Below is a small trained network, with its code and all its weights. Each question gives an input and a class and asks what happens when units are switched off, that is, made to give their printed mean instead of their output.

import numpy as np


def w(rows, s, z=0):
    codes = np.array(rows[::2]) - 128.0
    scale = np.full(codes.shape[1], s)
    scale[-1] = z or s
    return codes * scale


def norm(h):
    return h / np.sqrt((h * h).mean(-1, keepdims=True) + 1e-5)


def f(y):
    return np.maximum(y, 0)


def log_softmax(a):
    a = a - a.max(-1, keepdims=True)
    return a - np.log(np.exp(a).sum(-1, keepdims=True))


def net(x, mask):
    res = np.array(x, float).reshape(1, 5) / 4 @ E
    u = 0
    for l in range(4):
        y = f(norm(res) @ A[l][:, :-1].T + A[l][:, -1])
        res = res + np.where(mask[u : u + 5], y, B[l][:, -1]) @ B[l][:, :-1]
        u += 5
    return log_softmax(norm(res)[-1] @ U[:, :-1].T + U[:, -1])


A, B = {}, {}
E = w([
[166,110,119,106,108,185,128],'x0',
[97,125,149,201,190,171,99],'x1',
[106,162,111,82,173,187,40],'x2',
[112,26,128,66,127,139,85],'x3',
[132,116,253,40,166,161,158],'x4',
],0.0071)
A[0] = w([
[148,232,140,101,196,120,193,123],'L0N1',
[188,114,137,139,114,254,169,130],'L0N2',
[10,174,205,108,98,53,92,3],'L0N3',
[106,124,159,173,143,158,95,106],'L0N4',
[105,155,126,156,149,171,186,39],'L0N5',
],0.0068,0.0017)
B[0] = w([
[211,95,137,113,161,115,46,253],'L0N1',
[114,181,50,116,124,140,229,227],'L0N2',
[52,172,3,119,129,129,191,192],'L0N3',
[169,40,135,113,25,182,226,199],'L0N4',
[172,115,158,182,144,74,113,173],'L0N5',
],0.0077,0.0031)
A[1] = w([
[42,164,130,147,169,78,138,118],'L1N1',
[155,55,167,69,158,121,162,115],'L1N2',
[137,81,161,206,2,121,159,161],'L1N3',
[125,139,91,129,146,81,232,69],'L1N4',
[70,109,187,238,133,187,157,6],'L1N5',
],0.0084,0.0019)
B[1] = w([
[228,63,14,84,42,228,254,179],'L1N1',
[104,103,87,157,166,45,123,234],'L1N2',
[30,152,199,125,248,99,161,254],'L1N3',
[102,187,71,42,105,135,121,223],'L1N4',
[63,85,133,128,49,241,137,193],'L1N5',
],0.0056,0.0044)
A[2] = w([
[175,189,120,78,57,47,98,5],'L2N1',
[70,183,151,69,1,78,88,112],'L2N2',
[133,93,40,189,150,75,92,175],'L2N3',
[105,167,112,89,58,205,39,112],'L2N4',
[193,27,157,240,107,226,121,78],'L2N5',
],0.0067,0.0023)
B[2] = w([
[125,57,177,156,50,103,121,190],'L2N1',
[101,100,153,184,83,146,119,185],'L2N2',
[197,128,134,57,254,187,121,254],'L2N3',
[8,184,191,117,110,98,164,222],'L2N4',
[116,119,192,137,67,121,119,202],'L2N5',
],0.0081,0.004)
A[3] = w([
[188,77,92,87,22,12,11,250],'L3N1',
[213,166,103,110,94,219,173,221],'L3N2',
[69,24,69,73,154,184,137,160],'L3N3',
[47,202,99,85,195,178,39,76],'L3N4',
[243,200,144,253,115,98,110,141],'L3N5',
],0.0062,0.0018)
B[3] = w([
[103,77,215,254,74,159,133,190],'L3N1',
[147,98,99,112,82,126,126,194],'L3N2',
[247,181,127,163,89,89,77,254],'L3N3',
[101,128,104,143,202,80,208,222],'L3N4',
[189,64,203,74,174,84,11,174],'L3N5',
],0.008,0.0061)
U = w([
[49,71,181,195,10,161,143,253],'0',
[204,57,175,137,182,28,1,33],'1',
[7,164,124,107,188,58,223,112],'2',
[178,94,120,128,181,98,164,210],'3',
[167,152,22,94,25,174,209,5],'4',
],0.0083,0.0025)

Each question gives the input, the list of numbers given to net, and the class t.
The units are the neurons (one row each of A and B). Each row of codes is followed by its name. A weight is (code - 128) times the scale printed after its matrix; where a second scale follows, it is the last column's (A, B and U).
mask holds one flag per neuron, layer by layer. A switched-off neuron (its flag False) gives its mean, the last column of its row in B, instead of its output. The means were averaged over made-up inputs and are rounded, as every weight is.
A unit's drop is (log p(t) with every unit on - log p(t) with that unit switched off) / (log p(t) with every unit on - log p(t) with every unit switched off).
The circuit of an input: a set's keep is (log p(t) with only the set's units on - log p(t) with every unit switched off) / (log p(t) with every unit on - log p(t) with every unit switched off). Starting from the 12 units with the biggest drops (on a tie, the unit counted first), units are removed one at a time, each time the one whose removal leaves the highest keep (on an exact tie, the one counted first), for as long as the keep stays at least 0.8.
circuit, biggest first: the units of the circuit, biggest drop first
unit that matters most: the unit with the biggest drop
top k neurons: the k neurons with the biggest drops, biggest first
top k neurons in layer l: the k neurons of layer l with the biggest drops, biggest first
input [8,3,-2,-2,6], class 4: unit that matters most -> L0N2
input [8,6,2,2,-6], class 4: top 4 neurons in layer 3 -> [L3N1 L3N3 L3N5 L3N2]
input [2,-8,6,6,0], class 0: circuit, biggest first -> [L3N1 L2N3]
input [-3,-7,-2,-8,-3], class 1: circuit, biggest first -> [L3N5 L0N1]
input [1,-1,8,6,3], class 2: circuit, biggest first -> [L2N4 L3N4]
input [4,2,-4,-7,3], class 1: top 2 neurons -> [L0N1 L3N5]
input [2,-5,-7,1,-7], class 2: circuit, biggest first -> [L1N3 L3N3]
input [7,-3,2,4,2], class 4: top 3 neurons -> [L0N2 L0N1 L3N5]
input [-7,-5,4,0,3], class 4: circuit, biggest first -> [L0N3 L1N1]
input [8,-3,-1,5,7], class 4: circuit, biggest first -> [L0N2 L1N3]
input [-4,-5,-5,-6,-5], class 1: top 2 neurons in layer 3 -> [L3N5 L3N4]
input [8,6,7,2,-3], class 4: top 3 neurons in layer 0 -> [L0N2 L0N4 L0N5]
input [5,4,-4,-1,3], class 4: circuit, biggest first -> [L0N2 L1N4]
input [-4,2,8,5,5], class 2: unit that matters most -> L3N4
input [-2,4,-7,6,2], class 2: top 2 neurons in layer 3 -> [L3N5 L3N1]
input [-5,8,-1,8,6], class 0: top 2 neurons in layer 0 -> [L0N1 L0N4]
input [4,-7,6,4,-7], class 0: top 2 neurons -> [L3N1 L1N3]
input [0,6,-3,5,0], class 0: top 2 neurons -> [L1N5 L0N1]
input [6,-6,-7,1,-4], class 2: top 2 neurons -> [L1N3 L0N1]
input [-3,5,-3,-7,2], class 1: top 4 neurons -> [L0N1 L3N5 L0N5 L2N4]
input [-5,-4,-8,7,3], class 2: circuit, biggest first -> [L1N3 L0N1]
input [-6,-2,-8,3,0], class 2: top neuron in layer 1 -> [L1N3]
input [-3,0,-4,-7,1], class 1: top 2 neurons -> [L0N1 L3N5]
input [-4,7,-1,5,-2], class 0: top 2 neurons -> [L1N5 L0N1]
input [-7,2,6,5,-8], class 3: top 2 neurons -> [L2N3 L3N4]
input [-2,8,2,-7,3], class 0: top 3 neurons -> [L1N5 L0N4 L2N5]
input [-1,2,6,3,2], class 2: top 2 neurons -> [L2N4 L3N4]
input [8,2,6,-3,5], class 4: top 2 neurons in layer 1 -> [L1N3 L1N4]
input [4,2,0,0,3], class 4: top neuron -> [L0N2]
input [8,-8,-1,2,-6], class 0: top 2 neurons -> [L3N1 L2N1]
